Each row was made from one walk, in order. Every step used is in the known rows, and no mark comes twice. Write each row's walk.
Known rows:
nelanif gaket kolum febirur gamu mimep: [ -91 -262  -47  273  -48  -16  185  204   -7 -240   94 -350   -4  -29
  -69  -52  399   94  -90  261 -107   94  351 -166 -121 -124  223  375
  -91 -227  113 -161  -97 -205  216   96   33 -132  -62 -128 -148  -72
   56 -255   92  144  -49   -5  186   44   99  119 -160   80  372 -139
 -243   63   87 -126 -250  181]
suliz bezu kolum gaket fuzi: [   7  306  318   24  203 -135   55    8   22  145  345  128   55   10
 -180 -160 -327   44   41  221 -315 -166   22  573 -114 -177  291  191
  -95  238  -13  125 -169  157    1  369  -45 -282  311  -46  104   33
    1 -195 -185 -122  -63 -267   -2 -125 -465   92   77 -125 -363  429
  262  470  117  -85  -60 -198]
febilo bebe gamu gaket: [ 117  134 -234 -322   27  -67 -336   51  224  309  -23  135   46   38
  154 -109   18  -86  251  -68  221 -205  -39   25  420  334 -496 -321
  295  -44 -251   30 -100  113 -322  102  -17  273 -173  114  270  162
 -406  177  -18  263  146  188  -27   85  621   43 -214  359   43  -60
 -134 -212  272  175   12  206]
suliz kolum febirur gamu: [  35  292  132  370  343 -260  241  109  -85  -85  302  -95  123  243
 -215   74 -306  181   33  -40  -45   53  -48  318  -85 -307  497  160
 -153  111   66 -390 -138   37   81  414 -128 -110  -93 -106  149   83
  285 -118   14  -54 -199  -95 -107  -92 -348   40   92 -266  -70  491
  266  352  194   -7  -82   60]
mimep kolum suliz bezu fuzi febilo gamu: [  19  -46  277    4   59  -52   14  -52  154  -11  126  226  254 -295
  -57   40  -98   93  159   75 -118  -36  122   88 -191   13   40   84
   27  396 -144  248  -14   75  157 -178  -45   12   15  100  -22 -217
 -236 -111   24  -63  -45  -63  306  -14  -92  146  153  105   -6  -16
    2  265   90  160  179 -384]
febilo bezu fuzi bebe suliz kolum gaket: [ 142   53   53 -299   74 -121 -157  -56 -147  129  -44  253  611 -298
 -112   99 -500 -118  155  -19  287 -152  -55  -83  -79 -125 -166 -188
  -54   20 -206  -70  222  118 -730 -139  160 -174 -311  237  314  167
 -159  254 -205 -292 -134  174  -88   84 -142  109 -232 -253 -667  470
  242   64   51  262  402 -518]
febilo bezu fuzi mimep nelanif gaket kolum suliz: [  95 -146    1 -295 -185  -46  -91 -172 -130    9 -307  141  305 -366
 -146   85  -96 -163   31  221  174  -22  134 -232 -184  -46 -246  -84
  -99  -17   19   68  333  -35 -541 -419  155 -125 -153  335  118  157
  -26  254 -113 -131  118  215   56  -32 -199  249 -142 -194 -349  176
    1 -146 -130   51  202 -377]
nelanif gaket suliz bezu fuzi mimep kolum febirur gamu bebe: [-111 -124   38   27  -30   74  194  -26    0 -129  137 -226  -15  -53
  -81  -31  245  232   30  398 -207   98  317 -208 -140  -33  178  281
 -164  -55  105  -16  -80 -174  171 -240  102 -158 -124  163 -188   16
  -35 -174   20  125    7   29  262   -6  -79  189  -37  113  285  -25
 -165    3   36 -223 -181  -71]
gaket fuzi febilo mimep: [ 180  -73   31  -40 -310  420  -37 -205  -17  -21 -334   24   -9 -125
    7 -186  195 -299 -136  206  244    2 -164  224  -98 -143  -43 -400
  149  -85   74  417  -43   68  271 -126  107  -43  409 -122 -142 -398
  -81 -221  -62 -223 -292 -123  -71  203  -28 -165 -216  -74   71 -317
  178 -131 -187   32  370  -53]
gamu gaket fuzi bezu febirur suliz: [ 145 -299   27 -183 -173  110   74    9   -3 -170  -32  120  -19 -180
 -131 -237  122  -48 -122  139   84  -42  120  133  -40 -109    9  115
 -135 -134  165  203  -51   -8  205   96  104  -59  233 -208  -96 -255
  -85 -157  -17 -236   49  113   73  332  158   12  -55  176  205 -397
 -173  160   92  317   -6   68]
febilo bezu febirur gaket: [ 288 -179   74 -372   92 -146  -38 -112   95   23 -120  107  283 -144
  -57  -65 -342   26  -51   79  279 -306  -93   -4 -149   -4 -299   -8
 -172   50  121  -93  148   34 -666  231   66 -225  -67 -117  223   92
  134  187 -113 -189   30  303 -146  123   97  104  118 -126 -542  414
   89  153 -144  200   24 -114]
mimep kolum suliz febirur: [   1  -80  252  189   98  -98  211   33  179 -177  321   47  175 -137
 -164   12  -54  214   61  -89  -87   19  173  -74 -234  -44  253   55
 -115  369  -96   39   29  -90  115  -65 -200  -28 -134   39  -13 -221
  -23  -61   63   -2 -176 -112  199   23 -120  164  188  -19    3 -100
  -70  169  145  192   -3 -194]
febilo gamu nelanif gaket: [-129  -93 -304  -34 -194  -27 -288 -105  -12  153 -163 -138   48  137
  284   21  180 -180  -15   -5 -156 -199  121 -181  264  232 -615  229
  286 -277  -41   19   41   15   -9  164  289  244  148 -161  -69   76
 -127   53   73  304  347  288  129  196  268   72 -151  326  246 -257
  -87 -267  -30 -268 -226  330]
febilo mimep nelanif gaket gamu bebe kolum febirur bezu: [   0  -43 -252   61 -180  174 -229 -208   30  -59  -73 -123 -414   62
  156  -19  277  -64  -80 -115  140  246  157 -275   46  204 -114   -1
   81 -162  121  -72    8 -158  -12  -49  173  234 -199  -18  -45  214
  200   84  112  142  162  101   98   -2   11  -68  -49  223  202 -224
 -194 -381 -123 -182  -93  167]
febirur gaket fuzi bebe febilo mimep kolum suliz: [ 130 -141   53   61  -54  163  240  221  107   22   45  -67  248 -112
 -289 -179   59  -67  -44  -99  -10 -249 -261  286   38  -72  349  -27
   70  -36  117  276  -83    9  487   62  -52  -79  478 -208  -66 -258
   54 -233  -49 -166 -276 -186  112   87   32 -247 -142 -263   12 -218
  251  129 -110  268  190   12]
fuzi bezu febirur suliz kolum gaket gamu mimep nelanif: [ 151 -110  132  -27   90 -252  152   15 -131 -217  155   51  -67 -114
  -41   95 -144  161 -331 -112   79  -80 -121   28  -87  -53   97   68
 -305  219  148 -150  107 -159 -235   50 -203  -21 -238 -272   14   12
  143  111  -37 -338   93  -86  -85 -129 -265  -38  342 -144 -187  125
   -3  330  -77  367  112 -154]
mimep gaket kolum suliz bezu febirur gamu: [ -82 -137  336  274   41  -47  303  150   79 -176  109   42 -241 -107
 -122  -47   98  153   26  206 -217  139  260   15 -230 -187  292  304
 -109  385  122   51   59 -126  282   16 -142 -288  304  -31 -171 -202
  104 -145   75   39 -128  -82  230  -93  113  117  234  118  130 -181
 -121  272  -39   53 -242  -92]
fuzi mimep nelanif gaket kolum febirur gamu bebe: [ -11   94 -308   19 -257  365  252 -265 -180  -63 -199 -176 -406   12
  -67  -20  401 -200 -164   66  129  147  177 -299  -15  101  -38 -222
  -95  -59  100  -99  236 -323   28 -390  -87  -33   50   86 -205  144
  332  136   66   13    8 -205  -79  -80 -177   60  -81 -117   84 -213
 -208 -489 -323 -189 -120  130]
bezu kolum febirur gamu bebe febilo mimep: [  91  122   39  -44  214 -279  -19  275   54  -48  110 -225 -119  130
  -62   34 -434  175    0   27  -32  -37 -183  385  131  130   -9   54
  -18  183   34 -162  -33  -72 -323  456  -40  -50 -246    2  183  264
  218   83   23  257  107 -110  -45 -239 -206   19  160  -12 -269  564
  190  188  104   18   13    0]
febilo mimep gaket kolum febirur gamu nelanif: [ -71 -336  -72  211 -247   44   51  101   49  -94 -131 -143 -212  -46
    2   86  263   48   10  -61  -29  282   96  -65  134  -31  -29  182
  189   28  125   37   37 -300  295    0   53   38  328  -56 -188   -6
  214   16  246  404   62  142  400  -27  195   94 -100  198  309 -369
  -95 -184 -102   33  -22   83]
gaket fuzi bezu febirur gamu nelanif: [ 204 -180   72   44 -151  108  324   12 -211 -158 -212  -49  -23 -143
   28 -118  -26  -83 -277  260   62 -166 -130  232  -30 -188    2  -81
 -122  106  163  114  -51  -25   50   85   96 -263  269 -277 -230 -293
  -62 -157  -30 -250 -158 -175 -135  235  -93   33   35   35 -102 -133
  172   71 -104  204  153 -108]
bebe kolum febirur gaket suliz bezu fuzi: [  34  239   51  111  239 -265  170   32    9 -119  359  249  241  112
 -265   48 -278  248  235 -409  -17  211  -22  156  -62 -310  458  114
 -191  148  -75 -291 -172   83   28  295  -23 -128  -97  -58  113   82
  -25   89   33 -180 -233  -58  -44  105 -101  -56   72  -34 -227  270
  180  355  330   95  -66 -141]
kolum febirur suliz bezu fuzi: [ 101  220  388   14  380 -455  148   29  347   28  140  119  101    0
 -309   12 -495  397  170   81 -269   58 -121  435 -143 -255  476  197
 -233  245   61 -106 -184  153  220  192 -368  -61  -67  115  166   75
  132   60  -57    3   97 -177  -55 -256 -242  121  450 -142 -166  390
  202  526  224  104 -228   13]
gamu nelanif gaket suliz kolum febirur bezu fuzi febilo bebe: [ -70 -166 -137   97  -98 -221   64  153  -81   59  -67 -184  211  130
   33    9   12  164  -50   57 -378  -63  -72 -157  104  188  -71  289
  -97 -363  -48 -166  -24   91  264 -105   34  286 -258  195  -40   81
  -22  121    5  119  302  144  132  -10   36  176   24  173  168 -184
  -24    9   79 -220  -45   82]
gamu mimep gaket suliz kolum febirur bezu fuzi: [-145 -349  184  151 -117 -122    7  252  141 -113   54   56 -219  -58
  -51   78  156   -6   14   64 -210  218  311   22   24    3  302  338
   24   11   82   26 -100  -81  386   26 -108   -1  158 -147 -106 -126
   79 -100  146  151   31  100  223  -58  119  -63  -12   86  334 -241
 -118   72  -94   45 -109  131]
nelanif gaket gamu mimep kolum suliz febirur bezu fuzi febilo: [-109 -214  -38   81  -60  127  -89  159  -53 -240  -48 -147 -182 -148
  123   -6  260   48 -153  333  -19  168  350 -269 -242    1  118  302
  -73 -221   34  -26  -86 -142  147  -40  120 -142 -200  -41 -132  -74
   46 -283  -45   55  154  -55   69  -62   34    3  -37   36  267  -13
 -259  -39  -14  -86  -51   22]
gaket kolum suliz febirur gamu mimep nelanif: [ -94  -79  356  556  204 -143  360  202  -23 -167  210 -123  -56   90
 -329   43  127  154  -72  -71 -281   98  -38  154  -81 -277  613  243
 -113  124  202  -90 -132  -37  411  -31 -323   -3   87  -89 -133 -287
  179 -186  107  -85 -153 -113   97 -108 -115  -10  227 -190  230 -177
   84  278  165   -9 -212  144]
mimep nelanif gaket kolum febirur gamu bebe suliz bezu fuzi: [ -34  148 -137  238  -44   41  184  -46 -180  -44  -25 -162 -210   -6
    2  -16  241   76  -74  127 -103    3  163 -316  -19  -10   51  214
 -177  -52   93 -226   16   -5  -35 -173   52  -50  -69  156  -52   85
   51  -44  126  -63   51  -59  -24  -30 -179   36   68  105   52  -68
 -250 -164  -78 -255 -324   91]
mimep gaket suliz kolum febirur bezu fuzi bebe gamu: [-173  -34  200   78  -32 -126  110   80  141  -22  148   17   34  -53
 -126   -4   67  219  169 -109 -163  140   85 -137  -41  -63  341   96
  -67  295  -10   46  137  -36  305 -318 -206   19   32  258  -64  -84
   13    7  -15   71 -121 -132  207 -276  138   74  126   -6  191 -224
 -101  210   -3  124  -20 -138]
fuzi bebe gamu gaket nelanif: [-179  128 -166 -192 -107  286 -170  -14  -50  239   55   68   69  -98
  287  -91  158 -196  -70 -480  194 -183 -201 -146  110  200 -208 -391
  262  -56 -251   82  -27  202  -62 -207  -94   81    6  164   20   26
 -324  -50 -245  -59   15 -196 -155  -43  357   -8 -139  -91  -72 -324
 -264 -140  131  352  216   39]
febilo gamu mimep nelanif gaket fuzi bebe kolum: [ -91  -33 -208   -4 -296  224 -382 -133  -13  134 -133   17 -193   -7
  227 -111  418 -424  -46 -200  114  -72  297 -192  345  231 -413   93
  336 -180   18  122   49  -39  -12  130  300  224  122 -360  -35 -118
  -93 -140   58   29   86  176   52  229  268 -265 -306  293  230 -503
 -201 -307 -147 -120  -56  185]
suliz kolum febirur gamu bebe febilo: [  37  277  112  287  411 -277  184  153   19  -80  298 -117   70  421
 -103   92 -294  179   66    4  -11   11 -169  374  -51 -215  408  -12
 -122   -8   47 -294 -170   99   32  434 -120  -17 -142 -108  197  119
  182 -100   40   49 -220  -41 -204  -47 -227  -52  105 -239  -26  508
  294  261  212 -102  -71  109]
bezu fuzi mimep gamu: [ -97  115 -167 -383 -188  250  -79 -106 -304  188 -412   98   35 -316
   30  153 -199 -288   11  194   42   88   53  -52    3   20 -258 -162
  172  124 -167  161  221  -33 -211 -324  136 -207  253  311  -96  244
   83  154  -93   15  191 -150  -52 -231 -378   68 -265 -149 -230  346
   30 -212 -317  -96  156 -119]
gamu gaket suliz febirur bezu: [ -92 -230  113  -11   59    2   37  -51  121  -45  191   12   57   30
 -165 -126  136  218  105  -86 -127   99   51   12  -80  -89  297  267
 -153 -173  161    7 -199   58  365  -61  -83   73   96    6  -98 -171
   23 -110   67  -25  106  185  151  134  204  134   69   71  403 -294
 -182  173  246  108 -227  255]
kolum gaket gamu mimep nelanif: [-117   93 -266  315   54  252   79  170 -174 -185  111 -162 -335   18
   16  313  146 -357 -287  -87  -19   77  -14  -68   13 -233  270  -59
   36  -85   15  -96  -91 -259  200  -79 -270 -217  248 -178 -135  125
  247   62  106 -125 -138 -319 -178  -66  -31 -218   -8 -362   68  166
   95 -316 -110   96 -248  363]
fuzi mimep gaket suliz bezu kolum: [-110   29   41 -162 -329  234  105 -260  -31  -22   10  128 -284 -125
 -128  -73  159  -76    6   73  -31  216  285 -100 -170   64  -27 -149
  -68  301   -3  205  314 -271   22 -301  -88 -195  302  115 -185   27
  172  140  -85   85    2 -157  123 -149 -187  200  -34  -84  -57 -261
 -141 -162 -249  -14   44 -216]
fuzi bebe febilo bezu: [  10    7   86 -360   13  131 -253  -95  125  270  -54   70  402 -194
  398  -59 -217 -176   29 -171  326 -289 -291  -14 -212  231 -349 -550
  115  -58 -269  237  139  283 -518  -78    0  -66 -199  123  235   27
 -346   63 -286  -68  -69  -81 -292   17  115  133 -143 -248 -452   14
  -22  -78   29  292  461 -366]
bebe suliz kolum gaket gamu nelanif: [ -37  376 -114  413  163  -90   80    7 -258 -211  473  175  104  347
 -135   93 -279  -25   40 -314  -29  107    3  -50  -95 -301  191  -54
 -128   -4 -199 -346   48   81 -136  344   17  -79 -105 -196   85   50
  -62  182  -79 -202 -335  -37 -284  297 -136  -97  -22 -189 -286   79
  236   31  278    2  -55    1]
bezu fuzi febilo gamu mimep nelanif gaket suliz kolum: [ -63    0  -70 -191 -182   14 -246  -65 -228  176 -312    0  283 -221
   65  110   58 -120   13   72    8  -57 -118 -113  128   23 -257  129
  197 -112   -4   98   48  142  -78 -323  244  113   86  222   59    5
  -97  -77   34  -70  205  157  156 -170 -241 -126 -207  -37   36  125
    0   20 -184 -141  293  -94]
kolum febirur gamu bebe: [ 141  127    1  198  352  -83  278  167   88 -132  -21 -183 -238  147
  -19  179 -260  149   22  144   70   84 -120  242   24 -128  291  -79
  -93  109   53 -368 -286 -105   77  212 -261 -178 -164 -107  -34  101
  182   55  187   70 -142 -173 -186    1   77  -19  260  -33   21  486
  224  -14  102   70 -243  290]
febirur gamu bebe febilo bezu fuzi mimep gaket suliz: [  51 -156 -121 -176  176  186  179   59  -60  -41 -298 -114 -252   88
  141  232 -196  -72   16  431  185  -59 -125   79   55   -6 -181 -232
   19 -122   92   48  -40  -56 -177 -129  123 -217   37  175  -89   88
  -58   64  107  226  -97  159 -149  115  292   24  -36   17   91  374
  213 -445 -120  -33  -67   92]
mimep nelanif gaket suliz febirur gamu: [-106   60 -158  236 -150  134  148 -179 -179  -29  -16 -313 -217  -33
   93  -21  358   54 -235  -21  -82  -59  118 -490  -97   33    1  228
 -167  -91  219 -219   97  -65   -8 -243   17  -41  -39  176  -81   21
  157  -50   87  -38  117  -12  -36  -98 -229   99   96  -75  185 -213
 -329 -298 -172 -196 -364  229]
bebe gamu nelanif gaket: [-219  -18 -357  -27 -149  -96 -121   33   41   91    4  -90   72  315
  407   52  265 -102  -64 -256 -116 -187 -119 -182  246  119 -438 -103
  300 -310 -171  -50  -14  204   19  121   65  228  122  156   -1  101
 -435   74 -100  453  195   27 -100   41  416  119  -79   68  214 -309
 -222 -247  191 -107 -141  397]
suliz febirur gamu bebe febilo bezu fuzi mimep kolum: [  84   39   54 -141  326  -61  216   -5   24   40 -112  -55   38  186
  -51   69 -244  262  157  146  233  -22 -189  137   84 -171   59 -132
  -98  -33   75 -142  -82  -88 -314   94   26 -202  -27   92   98   33
  180  -73   98  247 -110   71 -192   -8  -32   42   24 -157 -189  522
  188 -117   13  -67   20  -54]
febilo bebe kolum suliz gaket: [ 197  295  -38  -15  213 -193 -162   39   88  106  307  284  129   60
 -108  -67 -360  -49  248 -188  121  -68  104    4  173  168  -99 -195
   41  133 -277 -167  -55   59 -410  257   44  128 -560  -41  334  193
 -234  272  -52 -137 -158  119  -53  213  133  -48 -172  279 -282  198
  204  -29  325   92   65 -120]

Which walk is each row?
[ -13  119  -41 -143  300  -97 -193 -174  166  121   87   52   27  332
 -119   39 -127   10  314  -67  -12  -46  -33  103  368   35  -48  -40
  143  -49  -15   32 -119   -5  -23  -15  100  326 -160  -96   19   54
  -48  105  125   44 -102  206   59  154  317 -264  -36  313  177  188
  311  -33   94 -267 -177  214]	febilo gamu bebe kolum gaket suliz febirur bezu fuzi
[ 320  212  179 -109  -82  250  -14 -183   40   89 -212  227   10  -61
  -33 -359  -65 -136   34  273  220 -116 -161  304  -58  -83  -98 -400
  -22  121  -30  269  -73  202  -32   85   57 -125  173 -178   30 -379
 -185 -159 -155 -363 -324 -135 -274  251   65 -172  -38   99 -293 -134
  202  109  -54   36  309 -235]	gaket fuzi febilo bebe suliz bezu febirur
[-127 -199   -5  200 -160  -72  -43  108  -16  -23   12 -104 -204  -32
   36   21  296 -101 -151   -7 -216   67  251 -142   53  119  186  401
  -17 -218  160 -127  -92   22  245  -10   -8  134  -25  -84  -29   11
  124 -122  104   35  206   80   93  -96 -154  -78  -35    1  279 -228
 -242  -57 -142 -141 -180  254]	gamu mimep nelanif gaket suliz kolum febirur bezu fuzi
[ 111  110 -193  -21  -94  237 -229  -66 -108  -58 -212  131 -232  169
   73   94  138  -61 -116 -295  360  220 -326  -23  -41  116  -99 -424
   57 -126  -55  -23   31  -33  110  -81  -93  261  -42 -201  -47  -52
  131  100   46 -276 -126   57 -177   -9   52 -411   58 -154   44   20
   89 -129 -238    7  329   13]	fuzi febilo mimep gamu bebe suliz kolum febirur gaket nelanif
[ -75 -155  177   50 -225  -68 -161  -35  189  -32  109  -19 -186  -90
  -39  -20  131  172   89  -73 -101  290  139   15    1   48   32  181
  124  266  134  133   42 -212  110   21   26   18  194   -7  -53   42
  144   23  105  307  105  129  428 -168  -69   92   32  133  133 -249
  -94   68  -51   23   43 -119]	febilo mimep gaket suliz bezu kolum febirur
[  24  109  -33  191 -276   -6   75  -79 -186 -111    6 -165 -180 -120
   -1 -173  317  -22 -276    7  -57  -76  171 -309 -128   73   24  153
 -202   32  174 -104  195  -77 -106 -107   50  -23  -99   25    5  -40
   89  -72  -20 -216   93 -156  -32  -95 -477    8   86  -89  -44 -265
 -271  -74 -165  -95 -106  -40]	mimep nelanif gaket fuzi bezu kolum suliz febirur
[ 216  291  146 -132  325 -304 -155    9  148  211  148  338  167   -5
 -164 -145 -506  120  394  -65   72    9   63  157  128  164   13  -93
  -14  190 -239 -176  -98  156 -381  213   39  149 -607  113  352  163
 -188  241  -74  -74  -29  125  -41   75  104   13  -52  335 -352  315
  234  143  336   64   93 -228]	febilo bebe kolum suliz febirur bezu fuzi
[  58  192   57   35  297    1   99   20   22 -145  355  220 -358  421
  -55   -5 -234   25  -63  -61  -35  -21   11  115  -63   97  133 -195
 -116  -11  -52 -112 -241  124 -101  240  -16   48 -271 -169   34  113
  -84   94  -19 -267 -207  143 -205  323   98 -312  212  200 -149  201
  190  -20  134 -180 -247  167]	gamu bebe kolum suliz bezu febirur gaket nelanif
[   5   -3  324 -210  309 -233   -1 -113  272  282   -5   48  383  -39
  -72 -193 -306  388  337  -68  -19  -45 -261  272  -51  -59  294   87
  -35   86    3   51 -133  198   -2   24  -36   30  -20  176  147  -24
  116 -175  -69  205   46 -136    9 -278 -165  147   56 -106 -208  290
  127  351   64   14  220 -213]	suliz febirur bezu fuzi bebe febilo mimep kolum
[ -47 -136 -138 -160  -41  136 -217  -81  222    4   13 -220 -244  364
  350   55  214  -82  -59  158   67  -97 -151 -110   35  352 -354 -416
  158 -347   14  269  -71   82 -146 -119   94  296 -133   52   27  128
 -238   80  106  286   18  264  -78  169  208 -151  -69  157  283 -172
  -69 -485  -64 -340  -78  304]	gamu bebe febilo mimep nelanif gaket suliz
[-140  -52   19  105  -27 -191 -180  -46   57  129    0  -79   56  199
  137  -83  143   -8   32   -5 -374 -160   67    7  202  122 -348  436
  193  -96   90   17  -20   74  128  263  195  215  164 -230  -75   -4
  -47  -64   22  229  340  245  202   82  176   53   94  305  181 -267
  -41  153   67 -321 -264  205]	febilo gamu nelanif gaket kolum suliz bezu febirur
[   3   28  115 -208   32 -100 -158   12 -108  158 -286  131  413 -229
 -100   68 -121   38  199   29   19   19 -265  140   83 -154  -60   89
  179   20  -29  106  -58  165    9 -242  105   39  159  204   71  -78
  -97  -80   44  -76  150   77  170 -163 -140  -84  -78  -66  -44  236
  131  288   34   17  324 -141]	bezu fuzi febilo gamu gaket kolum suliz febirur
[-126 -194 -200  -56  -73   36 -206   36  187  -26   -8 -126  122  129
  379  166  119 -112   12 -176   59  -17 -331   63  -55   45 -312 -259
  243 -184  -65  349   21   55   -5   73   92   86  298    5   31  117
 -170   25   81  496   48   27  -31   14  166   78 -112 -130   83 -133
  -23 -306   44   28  177    8]	bebe febilo mimep kolum gaket gamu nelanif
[-216    7  -45    4 -101  -64 -193  -38  160  105  114   14 -203  240
  351  -42  445  -87  -76 -307  -94  -99  -46  -91  243   96 -197   26
  266  -70   71    7 -110  205   25  136  -42  169  197  -39   24  -22
 -300 -129  -68  308  152   24  -98 -124  308  -93   93   -2  230 -364
 -351  -29   60  -82 -173  355]	bebe gamu mimep nelanif gaket suliz bezu febirur
[-224  -43 -382   28 -303  411 -138  145 -318   -5 -229  -76 -323   77
  378   32  209 -354 -315 -105  -67   70  284 -414   66  285 -374  -65
   68 -284 -249   61  289  -78  142   62  154   89  -56  -82 -261  -41
   11   54 -113 -117  113  -77 -226  152  164 -108 -172  196  182 -380
 -294 -375 -226 -227 -193  100]	mimep gamu nelanif gaket fuzi bebe kolum
[  42 -151  -58 -424 -151   42 -206 -133 -185   47 -286  219  278 -256
 -128  142 -189 -173   64  144  236   49  122 -152  -75  -38 -276 -126
  -82  -77  -29  120  327  -41 -489 -315  183  -76  -93  268   95  148
   33  248 -119 -156  125  334    2   25  -85  177 -211 -171 -236  251
   24 -120 -115   83  210 -338]	febilo bezu fuzi mimep gamu gaket suliz kolum
[-221  -79 -138  130  -55   48  -23  213  -78  -25 -139 -114 -337  175
  150  104  125   -3 -229   50 -355  103  209 -177    5  164  -88  222
 -103 -199  -88   23  173  -71  398   93 -141  166    4  -37 -242  -12
  167   57  -35   28  289  -49 -104  -93  112   23  191  136  339 -208
 -249  -40 -128 -286 -465  225]	mimep gamu nelanif gaket kolum febirur suliz bezu
[ 136 -222  -73   81    2  174  452   70  -39 -251  127 -119  178 -284
 -207   30   77  -37  -92   83   86 -132   82  -11  -25 -225  197   -6
 -150  294   -1  119   80 -332  165 -181  -94 -238  176  -96 -199 -225
   67 -106  140 -156 -430 -305  173  133   28   64  -54   -8  -11    2
   53   21 -105  354   87 -230]	mimep kolum gaket fuzi bezu febirur gamu
[ -83  130 -205 -248  -82  202   28  -16 -309   77 -210  108   58  -91
 -161  157 -177 -208   79  118    9   87   19 -106  158  -59 -101 -193
   95   59 -184  121  194  -87 -166 -348  114 -114  142  214 -121  210
   83  167  -40  -64  -32 -150  -55 -103 -280  -83 -310  -97 -169  302
  141 -189 -225 -181  123  -81]	bezu fuzi mimep gamu bebe suliz gaket kolum
[-114   51  155 -140    2  191 -149 -113   53  307   29 -140  132 -101
  419 -180   38    2  -30 -230   62 -168 -331  -27  -74  219 -181 -127
  163   -4   27  147   22  216 -187   -8  113  -52  -32   81   89   46
 -110 -180 -215   92   83 -110  -83 -182  -58   41  -23 -152 -224 -172
 -152   64  -51   72  322 -271]	fuzi bebe febilo mimep nelanif gaket suliz bezu febirur gamu
[ 143  167  370  -42  295 -389   35  -33  355   51   30  148  103  -22
 -264    8 -400  382  174    2 -147  139 -234  440 -112 -214  395  110
 -149  191   84  -51 -166  129  255  125 -326   46  -65   95  168   35
  145   58  -38    6  112 -120   11 -286 -222   42  412 -152 -130  310
  208  511  163  123   -8  -67]	kolum febirur suliz bezu fuzi febilo mimep
[ 292  270 -162   17    4   63 -161   46  -61   34 -136  207  -85   30
   10   11  -30  -15    8 -207  408   47 -257  -28   92  168 -127 -400
  -55  -24 -175 -203  -16   21 -167   24 -191  173 -294 -189  195  -84
   -6  176   47 -329 -108  -12 -282   44  173 -310   57  -44 -211   57
   73  -90  -33  197  334  -80]	fuzi febilo bebe suliz kolum febirur gaket gamu mimep nelanif
[  10  -88  -92   -2 -157   74 -206 -123  -25   43 -265    8  142   32
  191   32  239 -131  -61  -79   47  -57 -200  -70    1  135 -358 -114
  168 -204  -70  110   62   87  190 -163   20  307   15  -93  -83 -235
 -179   18   22  -90   97  102   62   69  217  -86   30   60  219 -290
    5  -11  -55  -81  233   36]	fuzi febilo gamu nelanif gaket kolum suliz
